Below is a small trained network, with its code and all its weights. Each question gives an input and a class and asks what happens when units are switched off, that is, made to give their printed mean instead of their output.

import numpy as np


def w(rows, s, z=0):
    codes = np.array(rows[::2]) - 128.0
    scale = np.full(codes.shape[1], s)
    scale[-1] = z or s
    return codes * scale


def f(y):
    return y / 2 * (1 + np.tanh(0.7978845608 * (y + 0.044715 * y**3)))


def log_softmax(a):
    a = a - a.max(-1, keepdims=True)
    return a - np.log(np.exp(a).sum(-1, keepdims=True))


def net(x, mask):
    res = np.array(x, float).reshape(1, 8) / 4 @ E
    y = f(res @ A[0][:, :-1].T + A[0][:, -1])
    res = res + np.where(mask, y, B[0][:, -1]) @ B[0][:, :-1]
    return log_softmax(res[-1] @ U[:, :-1].T + U[:, -1])


A, B = {}, {}
E = w([
[193,191,116,11,156,89,131,141,105,95,186,109],'x0',
[160,76,148,112,178,135,134,115,14,66,156,38],'x1',
[106,172,191,163,158,142,128,117,137,160,167,184],'x2',
[131,134,135,154,150,127,138,111,163,161,177,169],'x3',
[116,163,37,104,77,74,118,181,139,137,92,78],'x4',
[124,84,196,151,185,118,137,161,144,114,165,63],'x5',
[100,202,139,163,118,104,116,166,157,165,127,159],'x6',
[85,105,159,143,187,112,126,136,101,13,142,146],'x7',
],0.011)
A[0] = w([
[136,213,115,84,77,135,126,140,93,157,79,124,2],'n0',
[114,159,142,152,143,120,125,134,166,127,147,153,55],'n1',
[121,100,98,162,115,137,129,120,148,121,104,178,39],'n2',
[108,132,115,120,113,125,126,135,183,103,107,173,56],'n3',
[149,186,222,155,164,146,126,112,90,122,157,240,128],'n4',
[100,171,201,152,153,138,131,123,116,152,150,188,100],'n5',
[123,97,68,165,50,163,125,94,111,176,45,219,92],'n6',
[107,164,168,138,99,107,124,191,252,110,68,133,134],'n7',
[140,86,242,79,139,173,127,98,74,55,96,165,28],'n8',
[99,97,160,254,128,134,126,147,63,150,101,15,101],'n9',
[156,122,205,120,118,156,130,125,138,243,123,54,125],'n10',
],0.023,0.0061)
B[0] = w([
[113,171,115,14,121,135,129,123,126,129,106,129,196],'n0',
[109,117,115,131,100,139,120,130,138,144,89,110,170],'n1',
[108,104,129,170,114,141,122,121,114,116,114,114,168],'n2',
[78,132,142,147,136,132,130,137,104,134,128,105,166],'n3',
[34,84,143,218,137,129,126,136,139,122,129,124,255],'n4',
[55,128,105,172,117,122,136,119,108,170,129,124,216],'n5',
[117,105,150,252,141,121,128,136,139,215,148,129,244],'n6',
[11,161,111,125,119,135,127,114,111,191,110,137,221],'n7',
[168,126,128,106,125,122,129,135,142,20,133,132,240],'n8',
[30,129,126,103,130,128,130,123,137,2,131,147,228],'n9',
[185,97,144,235,134,128,125,130,128,214,135,136,202],'n10',
],0.015,0.031)
U = w([
[219,130,146,135,112,119,125,131,131,195,129,132,49],'0',
[134,201,80,13,72,117,118,126,115,140,63,130,3],'1',
[122,87,146,106,146,109,139,135,144,2,136,144,218],'2',
[49,108,142,188,106,120,127,140,150,126,91,160,196],'3',
],0.0057,0.0037)

Each question gives the input, the list of numbers given to net, and the class t.
The units are the neurons (one row each of A and B). Each row of codes is followed by its name. A weight is (code - 128) times the scale printed after its matrix; where a second scale follows, it is the last column's (A, B and U).
mask holds one flag per neuron, in row order. A switched-off neuron (its flag False) gives its mean, the last column of its row in B, instead of its output. The means were averaged over made-up inputs and are rounded, as every weight is.
A unit's drop is (log p(t) with every unit on - log p(t) with that unit switched off) / (log p(t) with every unit on - log p(t) with every unit switched off).
The circuit of an input: a set's keep is (log p(t) with only the set's units on - log p(t) with every unit switched off) / (log p(t) with every unit on - log p(t) with every unit switched off). Starting from all 11 units, units are removed one at a time, each time the one whose removal leaves the highest keep (on an exact tie, the one counted first), for as long as the keep stays at least 0.8.
units of the circuit, in order: the units of the circuit, biggest drop first
k most important neurons: the k neurons with the biggest drops, biggest first
drop when u is switched off: that unit's drop, to one decimal
input [7,-8,-7,-1,8,-2,2,0], class 1: units of the circuit, in order : n0
input [8,-8,1,7,7,-4,-8,-6], class 1: 2 most important neurons : n0, n4
input [7,-6,-3,0,0,-3,-5,4], class 1: units of the circuit, in order : n4, n6
input [-2,-2,-6,-4,-5,-6,-3,-7], class 0: units of the circuit, in order : n4, n9, n7
input [2,-2,-4,7,2,-3,-4,7], class 2: 3 most important neurons : n6, n7, n4
input [-1,4,-3,2,8,-5,-6,-3], class 1: units of the circuit, in order : n4, n0
input [2,4,-1,0,4,-7,-6,-6], class 1: units of the circuit, in order : n0, n4
input [3,5,8,-8,6,3,4,-8], class 1: 3 most important neurons : n0, n6, n4
input [8,-1,2,2,-2,8,-3,1], class 2: 3 most important neurons : n6, n7, n8
input [6,-7,2,-3,5,-5,-7,-6], class 1: 2 most important neurons : n0, n4
input [0,-2,2,-3,2,0,-2,-8], class 0: 2 most important neurons : n4, n9
input [5,8,8,-5,7,0,4,-8], class 1: 2 most important neurons : n0, n6
input [7,8,7,0,2,0,-5,-6], class 0: 2 most important neurons : n9, n10
input [-8,5,1,-7,1,5,8,2], class 2: units of the circuit, in order : n9
input [7,-7,3,4,7,-4,-4,-5], class 1: drop when n0 is switched off : 0.6
input [7,0,7,-4,7,0,-8,-2], class 1: drop when n3 is switched off : 0.0
input [8,-2,-4,-6,-3,3,-3,-1], class 2: drop when n7 is switched off : 0.1
